nevu: [124  99 167 136  90 117]
fipa: [123  99 168  86 147 173]
zorep: [124  99 168 177 154 124]
Gog: [129 114  96 124 122 157]
baz: [131 163 145 136  91 117]
tail: [123  99 168] -> [ 86 147 173]
tail: [163 145] -> [136  91 117]
tail: [124  99 168] -> [177 154 124]
tail: [114  96 124 122] -> [157]
tail: [ 99 168  86 147] -> [173]

leraf: [ 89 112 145 147 164]
gub: [ 91 133 112  99 134]
benu: [110 112 112 164 153]
Tes: [132 129  89 124 103]
kikot: [ 82 126 164 129 195]
ziv: [ 64 106 139 147 162]
bupi: [139 141 124 103 127]
tobu: [ 74 109 147 153 178]
Vit: [139 141 124 103 121]
Risol: [ 89 111 145 147 164]
tail: [112 145 147] -> [164]
tail: [109 147 153] -> [178]

sonus: [107 119 131 107  94 134  65]
domap: [107 119 131  91  94 134  65]
Sebip: [107 120 131  98 158 134 193]
Zavuf: [107 120 131  91 164 134 185]
niru: [107 158 131 104 158 134 184]
tail: [107 119 131  91] -> [ 94 134  65]
tail: [107 158 131 104 158] -> [134 184]

Dapot: [128 166 163  87 147 167 170 154 160 169 166 150 159 160 143 166 155 160
 167 156]
kova: [ 84  89 129 129 103  84  82  90  97  65 112 104 116 111  98 106 121 163
 169  87]
mened: [143 133 180 210 161 140 181 182 163  94 161 166 169 162 170 137 182 155
 130 155]
detoz: [156 167 145 103 159 175 181 182 164 193 155 154 150 155 152 170 150  94
  85  87]
vebim: [143 133 180 210 161 140 115 117 159  94 161 166 169 162 170 137 137 163
 170 159]
tail: [97 65] -> [112 104 116 111  98 106 121 163 169  87]
tail: [181 182 164] -> [193 155 154 150 155 152 170 150  94  85  87]
tail: [163 170] -> [159]

mik: [133 151  97  98  95]
buno: [158 147 122 120 109]
voda: [109 147 121 120 109]
Vut: [108  97 143 150 123]
nibof: [106  97 150 155 141]
sib: [107  94 143 163 121]
redup: [ 76 108  98 104 103]
mozar: [ 83 109  86 103  97]
lof: [191 147 184 158 161]
Kog: [108  96 150 159 127]
Ruko: [108  91 145 149 118]
Raz: [107  94 143 163 122]
tail: [147 121 120] -> [109]
tail: [191 147] -> [184 158 161]

kekuz: [ 49  85  94 147 151 122 139 166 140  92 140 168 118  85 121  84]
Bovum: [ 69 147  76 165 140 106 136 150 163 103 137 113 143 110 140  99]
mav: [149 109 112 136 127 116 129 166 140  93 140 168 115 132 120 135]
Zako: [116 141 111 136 110 123 139 139 160 179 135 100 119 165 112 148]
temip: [130 112 153 150 166 125 155 139 107  82 164 126 154 118 170  91]
Lol: [ 95 178 105 173 155 109 149 149 150 121 152  67 157 146 169  97]
tail: [166 140  92 140 168] -> [118  85 121  84]
tail: [166 140  93] -> [140 168 115 132 120 135]
tail: [107  82 164 126] -> [154 118 170  91]
tail: [111 136] -> [110 123 139 139 160 179 135 100 119 165 112 148]
tail: [140 106] -> [136 150 163 103 137 113 143 110 140  99]
tail: [123 139] -> [139 160 179 135 100 119 165 112 148]
tail: [136 127 116] -> [129 166 140  93 140 168 115 132 120 135]

sezo: [162 118 147 124 140 107 148 178 107 181  87 149 143 144  83 166 105 143
 104 139 113 123 109 137 101 136 136 136 134 142 139 150 152 138  96 137
  87 134 131 158 114 160  82 161 106 171 126 144  86 133 115 126  83 158
 124 117 136]
kelu: [117 114 174 119 106 153 130 131 165  93 130 137 179 119 107 132 108 106
 109 160 135 143 137 117 116  85 199  98 186  92 171 145 105 116 111 159
 136 137 120 153 136 159  73 101 165  89 102 138 109 120 131 133 109 163
 116 145 117]
Mibor: [ 87 166  88 124 118 140 108 139 101 152 118  99 142 154  99 145 122 129
 116 151 122 134 104 135 103 138 116 138 111 150 114 151 152 149 106 127
 159 127 134 103 166 133 133 127 130 126 121 128 137 140 122 131 149 117
 158 141 103]
Tamev: [126 135  99  96 131 122 125  77 132 128 141  92 146 106 124 160 124 123
 103 109 158  95 132  91 144 130 131 157 125 144  75 135 122 146 104 129
 173  83 148 112 137 159 147 100 109 117  95 146 131 120 132 133 109 163
 133 136 144]
maz: [142 140 168 110 117 133 136 152  97  88 126  75 118 124 117 106 156 140
 139 168 125 137 107  95 145  96 140 106 136 111 134  94 153 187 147 105
 118 185  79 180  70 142 170 104 106 164  73 147 132 104 121 115 126 139
  90 148 154]
dibam: [114 132 127 142  84 191 109 155 118 129 138 119 107 136  94 197 103 129
 122 130 130 134 110 125  91 135 104 137 131 153 140  86 193 145  98 124
 121 113 180 130  90 138 132 128 111 131 141 145 105 150 107 160 107 142
 122 104 120]
tar: [126 135  99  96 131 122 125  77 132 128 141  92 146 106 124 160 124 123
 103 109 158  95 132  91 144 130 131 157 125 144  75 135 122 146 104 129
 173  83 148 112  94 156 147 100 108 117  95 146 131 138 148 108 122 110
 133 136 144]
veb: [122 178 131 156 117 178 126 137 156 141 158 114 136  98 146 143 128 109
 141 136 131 150 132 154 116 126 140 152  99 152 129 160 121 160 144 104
 120 105 119 141 145  92 136 122 139 128  98 157 142 124 143 138  97 157
  90 160  86]
Der: [122 178 131 156 117 178 126 137 156 131 158 114 136  98 146 154 128 109
 141 136 131 128 132 154 116 126 140 152  99 152 129 160 121 160 144 104
 120 105 119 141 145  92 136 122 139 166  98 157 142 124  85 138  97 157
  90 160  86]
pusuf: [122 178 131 156 117 178 126 137 156 131 158 114 136  98 146 154 128 109
 122 129 131 128 132 154 116 126 140 152  99 152 129 160 121 160 144 104
 120 105 119 141 145  92 136 122 139 166  98 157 142 124 128  96 118 156
 136  89 140]
tail: [120 131 133 109 163] -> [116 145 117]
tail: [150 152] -> [138  96 137  87 134 131 158 114 160  82 161 106 171 126 144  86 133 115
 126  83 158 124 117 136]
tail: [136 159] -> [ 73 101 165  89 102 138 109 120 131 133 109 163 116 145 117]
tail: [122 130] -> [130 134 110 125  91 135 104 137 131 153 140  86 193 145  98 124 121 113
 180 130  90 138 132 128 111 131 141 145 105 150 107 160 107 142 122 104
 120]

bek: [ 79  73  76 105 192 186 191 172 192 196]
roron: [ 79  73  77 105 191 186 191 179 157 155]
ner: [ 78  73  77 132 147 140 147 133 134 135]
tail: [79 73 76] -> [105 192 186 191 172 192 196]
tail: [186 191 172] -> [192 196]
tail: [140 147 133 134] -> [135]
tail: [ 77 105 191] -> [186 191 179 157 155]
tail: [191 186 191] -> [179 157 155]

gabef: [140 126 120 132 121 126 139]
Dogob: [124 115 172 103 132 116 153]
volal: [122 125 116 124 116 183 194]
buti: [113 125 120 123 127 112 133]
valep: [122 125 120 123 121 127 126]
fasu: [127 120 119 132 105 183 193]
tail: [125 120 123 121 127] -> [126]
tail: [103 132 116] -> [153]
tail: [127 120 119 132] -> [105 183 193]
tail: [120 132] -> [121 126 139]
tail: [121 126] -> [139]
tail: [103 132] -> [116 153]

gaf: [175 168 168 150 131]
godan: [164 158 152 179 140]
Vipam: [164 158 153 179 138]
mafig: [184 157 202 136 119]
lam: [162 156 168 151 131]
Sekin: [178 167 173 146 128]
tuta: [159 151 152 180 140]
tail: [202 136] -> [119]
tail: [164 158 153 179] -> [138]
tail: [167 173] -> [146 128]
tail: [152 179] -> [140]
tail: [167 173 146] -> [128]

ket: [127  77 123 117 133  71 130 113 140 161 112 129  88 142  77 156 171 115]
lafaf: [112  70 122 134 131  66 114 109 126 154 117 132 107 138  74 143 172 118]
buv: [122  81 117 117 123  75 114 111 129 156 108 134  94 147  79 152 166 115]
solog: [112  70 121 133 130  67 113 109 126 154 111 134 107 138  75 143 171 118]
Kufu: [117  77 117 123 124  72 112 109 126 154 110 134 100 144  77 147 166 115]
vaso: [112  75 121 133 130  67 113 109 126 154 116 132  89 138  75 143 171 118]
Furon: [122  71 131 120 140  67 134 113 141 162 117 128  91 138  75 149 177 117]
Nomo: [124  82 117 117 124  76 116 112 131 157 108 133  92 147  74 143 178 120]
diz: [112  76 130 134 138  65 120 110 131 157 119 130 103 137  74 143 178 119]
tail: [ 77 117 123 124] -> [ 72 112 109 126 154 110 134 100 144  77 147 166 115]
tail: [112  75] -> [121 133 130  67 113 109 126 154 116 132  89 138  75 143 171 118]
tail: [126 154 110 134] -> [100 144  77 147 166 115]
tail: [117 124] -> [ 76 116 112 131 157 108 133  92 147  74 143 178 120]
tail: [138  75 149 177] -> [117]

nor: [138 181 136 111 118 127  94  62]
Tanar: [137 136  92 111 119 127  94  61]
luv: [138 181 136 122 146 126  95 129]
Rel: [137 187  92 111 119 127  95 110]
tail: [138 181 136 122 146] -> [126  95 129]
tail: [ 92 111 119 127  95] -> [110]
tail: [136  92 111] -> [119 127  94  61]
tail: [136 122] -> [146 126  95 129]
tail: [ 92 111 119 127  94] -> [61]
tail: [127  95] -> [110]

Pama: [156  92 138 141 150 127 112 146 151 115]
fesog: [184 129 162 131 114 152 160  95 125  77]
Beno: [ 93 172  55 141 149 132 158  60 169 134]
nalo: [184 129 162 131 114 121  75 170 132 170]
fis: [ 81 129 163 119 155 151 160  95 105  71]
tail: [156  92 138 141] -> [150 127 112 146 151 115]
tail: [119 155 151] -> [160  95 105  71]
tail: [162 131 114 121  75] -> [170 132 170]
tail: [141 149] -> [132 158  60 169 134]
tail: [138 141 150 127] -> [112 146 151 115]
tail: [151 160  95] -> [105  71]
tail: [129 163] -> [119 155 151 160  95 105  71]

Kugen: [195  82 132 107 128 173 124 120]
fove: [195 208 137 112 131 162 122 139]
Nidal: [195 144 121 147 124 146 120 129]
Lomug: [196 208 111 119 127  89 135 112]
Maf: [195 135 121 113 131 144 120 129]
vute: [195 192 133 107 128 173 124 129]
Tofop: [195 136 121 149 134 149 127 149]
tail: [195 136] -> [121 149 134 149 127 149]
tail: [195 135 121 113] -> [131 144 120 129]
tail: [135 121 113] -> [131 144 120 129]
tail: [133 107 128 173 124] -> [129]
tail: [195 208] -> [137 112 131 162 122 139]
tail: [112 131] -> [162 122 139]
tail: [196 208 111 119] -> [127  89 135 112]

